Below are the code and all the weights of a small trained network. Each question names an input and a target symbol and asks about switching units off, where a switched-off unit gives its printed mean instead of its output.

import numpy as np


def w(rows, s, z=0):
    codes = np.array(rows[::2]) - 128.0
    scale = np.full(codes.shape[1], s)
    scale[-1] = z or s
    return codes * scale


def f(y):
    return np.maximum(y, 0)


def softmax(a):
    e = np.exp(a - a.max(-1, keepdims=True))
    return e / e.sum(-1, keepdims=True)


def log_softmax(a):
    a = a - a.max(-1, keepdims=True)
    return a - np.log(np.exp(a).sum(-1, keepdims=True))


def net(x, mask):
    ids = ['Παβησφ'.index(c) for c in x.split()]
    T = len(ids)
    res = E[ids] + P[:T]
    r = res
    for j in range(3):
        rows = slice(2 * j, 2 * j + 2)
        q, k, v = (r @ M[0][rows].T for M in (Q, K, V))
        z = softmax(np.where(np.tri(T) > 0, q @ k.T / 2**0.5, -1e9)) @ v
        o = O[0][rows]
        res = res + np.where(mask[j], z, o[:, -1]) @ o[:, :-1]
    y = f(res @ A[0][:, :-1].T + A[0][:, -1])
    res = res + np.where(mask[3:7], y, B[0][:, -1]) @ B[0][:, :-1]
    return log_softmax(res[-1] @ U[:, :-1].T + U[:, -1])


Q, K, V, O, A, B = {}, {}, {}, {}, {}, {}
E = w([
[228,26,96,216],'Π',
[59,176,207,239],'α',
[129,156,163,7],'β',
[169,98,46,216],'η',
[238,79,81,213],'σ',
[107,146,184,159],'φ',
],0.016)
P = w([
[189,209,160,186],'0',
[149,100,140,153],'1',
[132,86,138,148],'2',
[117,62,134,147],'3',
[107,51,130,148],'4',
[100,38,130,145],'5',
[92,33,124,148],'6',
[91,21,126,144],'7',
[81,19,123,147],'8',
[75,12,123,147],'9',
[74,3,122,146],'10',
],0.011)
Q[0] = w([
[214,83,37,228],'h1',
[139,105,122,71],'h1',
[216,61,91,128],'h2',
[151,126,204,190],'h2',
[231,145,36,217],'h3',
[209,34,86,250],'h3',
],0.013)
K[0] = w([
[222,250,145,179],'h1',
[119,106,53,82],'h1',
[134,86,39,118],'h2',
[97,100,163,206],'h2',
[215,207,120,143],'h3',
[204,226,189,190],'h3',
],0.012)
V[0] = w([
[148,76,192,212],'h1',
[245,93,159,99],'h1',
[116,91,117,120],'h2',
[186,174,126,24],'h2',
[133,83,215,91],'h3',
[112,81,183,202],'h3',
],0.011)
O[0] = w([
[36,72,132,100,197],'h1',
[48,152,208,152,175],'h1',
[163,166,100,131,141],'h2',
[15,43,49,109,11],'h2',
[2,64,122,216,147],'h3',
[17,59,44,63,175],'h3',
],0.01,0.011)
A[0] = w([
[109,202,189,82,113],'n1',
[113,50,76,152,170],'n2',
[74,221,163,137,1],'n3',
[114,57,6,32,162],'n4',
],0.014,0.0044)
B[0] = w([
[237,64,184,128,172],'n1',
[136,125,49,162,253],'n2',
[248,138,169,123,170],'n3',
[149,71,215,126,217],'n4',
],0.013,0.0075)
U = w([
[69,133,75,164,224],'Π',
[139,106,75,140,2],'α',
[132,141,84,187,8],'β',
[164,144,39,82,211],'η',
[98,144,188,84,117],'σ',
[147,129,3,159,115],'φ',
],0.014,0.0089)

Each question gives the input, a string of symbols that net reads in full, and the target symbol t.
The units are the heads (2 rows each of Q, K, V and O) and the neurons (one row each of A and B). Each row of codes is followed by its name. A weight is (code - 128) times the scale printed after its matrix; where a second scale follows, it is the last column's (O, A, B and U).
mask holds one flag per unit, heads first, then neurons. A switched-off unit (its flag False) gives its mean, the last column of its rows in O or B, instead of its output. The means were averaged over made-up inputs and are rounded, as every weight is.
A unit's drop is (log p(t) with every unit on - log p(t) with that unit switched off) / (log p(t) with every unit on - log p(t) with every unit switched off).
The circuit of an input: a set's keep is (log p(t) with only the set's units on - log p(t) with every unit switched off) / (log p(t) with every unit on - log p(t) with every unit switched off). Starting from all 7 units, units are removed one at a time, each time the one whose removal leaves the highest keep (on an exact tie, the one counted first), for as long as the keep stays at least 0.8.
units of the circuit, in order: the units of the circuit, biggest drop first
heads that matter: for each layer, one digit per head in row order, 1 if its drop is at least 0.15 and else 0, layers parted by /
drop when u is switched off: that unit's drop, to one decimal
input σ Π β α η β β σ φ η η, target σ: units of the circuit, in order => (h2 h1 h3)
input η φ σ η η φ α φ σ, target η: units of the circuit, in order => (h3)
input φ β φ σ σ β σ α α φ, target Π: heads that matter => 101
input σ Π φ Π φ φ φ, target Π: heads that matter => 001
input Π β η β σ, target Π: heads that matter => 100
input φ σ β β β η Π η Π, target φ: heads that matter => 101
input σ η φ φ Π σ σ, target σ: heads that matter => 111
input Π Π Π η, target Π: heads that matter => 101
input α φ η σ σ, target α: drop when h3 is switched off => 1.2
input σ σ φ φ σ, target σ: drop when h2 is switched off => 0.1
input η β η β σ φ Π σ, target η: drop when h3 is switched off => 1.0
